Here is a tiny trained network, its code and every weight. The questions are about switching its units off for an input and a class, where a switched-off unit gives its printed mean instead of its output.

import numpy as np


def w(rows, s, z=0):
    codes = np.array(rows[::2]) - 128.0
    scale = np.full(codes.shape[1], s)
    scale[-1] = z or s
    return codes * scale


def f(y):
    return y / 2 * (1 + np.tanh(0.7978845608 * (y + 0.044715 * y**3)))


def log_softmax(a):
    a = a - a.max(-1, keepdims=True)
    return a - np.log(np.exp(a).sum(-1, keepdims=True))


def net(x, mask):
    res = np.array(x, float).reshape(1, 8) / 4 @ E
    y = f(res @ A[0][:, :-1].T + A[0][:, -1])
    res = res + np.where(mask, y, B[0][:, -1]) @ B[0][:, :-1]
    return log_softmax(res[-1] @ U[:, :-1].T + U[:, -1])


A, B = {}, {}
E = w([
[127,208,90,247,29,91,34,141,160],'x0',
[65,134,34,80,67,234,103,100,179],'x1',
[133,106,106,176,44,111,71,85,144],'x2',
[139,97,126,106,83,167,115,127,190],'x3',
[172,141,110,187,201,139,107,100,151],'x4',
[179,74,165,85,236,82,158,107,201],'x5',
[75,141,127,160,124,81,176,147,2],'x6',
[75,180,70,136,107,72,78,104,98],'x7',
],0.0065)
A[0] = w([
[144,110,87,134,146,102,190,167,140,22],'n0',
[156,135,123,116,101,81,58,144,164,106],'n1',
[90,119,254,132,132,121,56,184,58,38],'n2',
[164,140,171,81,147,134,82,156,142,51],'n3',
[171,68,60,79,126,65,60,120,145,165],'n4',
[83,181,64,115,129,63,80,168,17,176],'n5',
[114,48,137,161,136,149,110,94,161,164],'n6',
[196,170,161,89,103,156,118,129,141,99],'n7',
[90,130,115,204,107,56,63,176,158,2],'n8',
[211,158,189,155,146,121,118,117,87,45],'n9',
],0.0084,0.0015)
B[0] = w([
[71,186,169,125,156,103,80,108,175,133],'n0',
[161,71,115,68,179,130,119,87,47,175],'n1',
[176,124,24,170,61,72,90,95,206,181],'n2',
[97,49,154,121,212,101,70,110,184,144],'n3',
[145,87,175,203,138,153,129,154,93,170],'n4',
[117,179,186,183,191,168,139,38,87,254],'n5',
[90,186,148,124,85,63,116,196,28,158],'n6',
[27,110,119,241,142,125,125,90,1,142],'n7',
[218,232,99,171,92,180,37,175,108,218],'n8',
[113,153,48,106,144,49,153,46,152,176],'n9',
],0.0061,0.0068)
U = w([
[180,160,199,134,144,152,165,134,119,227],'0',
[174,168,126,97,138,110,174,161,115,254],'1',
[182,198,176,65,165,118,106,254,70,142],'2',
[92,160,188,185,124,106,180,144,191,119],'3',
[134,177,100,121,93,81,183,85,216,72],'4',
[106,109,110,158,172,91,111,215,78,32],'5',
[149,164,166,135,104,106,199,164,129,3],'6',
],0.005,0.0018)

Each question gives the input, the list of numbers given to net, and the class t.
The units are the neurons (one row each of A and B). Each row of codes is followed by its name. A weight is (code - 128) times the scale printed after its matrix; where a second scale follows, it is the last column's (A, B and U).
mask holds one flag per neuron, in row order. A switched-off neuron (its flag False) gives its mean, the last column of its row in B, instead of its output. The means were averaged over made-up inputs and are rounded, as every weight is.
A unit's drop is (log p(t) with every unit on - log p(t) with that unit switched off) / (log p(t) with every unit on - log p(t) with every unit switched off).
The circuit of an input: a set's keep is (log p(t) with only the set's units on - log p(t) with every unit switched off) / (log p(t) with every unit on - log p(t) with every unit switched off). Starting from all 10 units, units are removed one at a time, each time the one whose removal leaves the highest keep (on an exact tie, the one counted first), for as long as the keep stays at least 0.8.
circuit, biggest first: the units of the circuit, biggest drop first
k most important neurons: the k neurons with the biggest drops, biggest first
drop of u: that unit's drop, to one decimal
input [2,-8,-7,2,2,-5,6,4], class 4: circuit, biggest first : n2, n9
input [-1,1,0,-6,-7,-4,7,8], class 0: circuit, biggest first : n5
input [4,5,3,-6,0,-7,3,8], class 0: 2 most important neurons : n5, n8
input [-2,-8,-1,1,1,2,3,-1], class 4: 2 most important neurons : n9, n2
input [-7,-8,-3,-2,-7,3,4,3], class 4: 2 most important neurons : n2, n9
input [1,1,-4,3,-3,6,-7,-5], class 5: 2 most important neurons : n7, n3
input [0,-8,-3,5,-2,0,0,-2], class 4: drop of n8 : 0.1
input [5,3,5,2,3,-3,-3,-1], class 2: drop of n8 : 0.3
input [-4,-7,2,-4,-1,2,1,-5], class 4: drop of n2 : 0.3
input [5,3,7,6,3,-7,-4,8], class 0: drop of n5 : 0.2
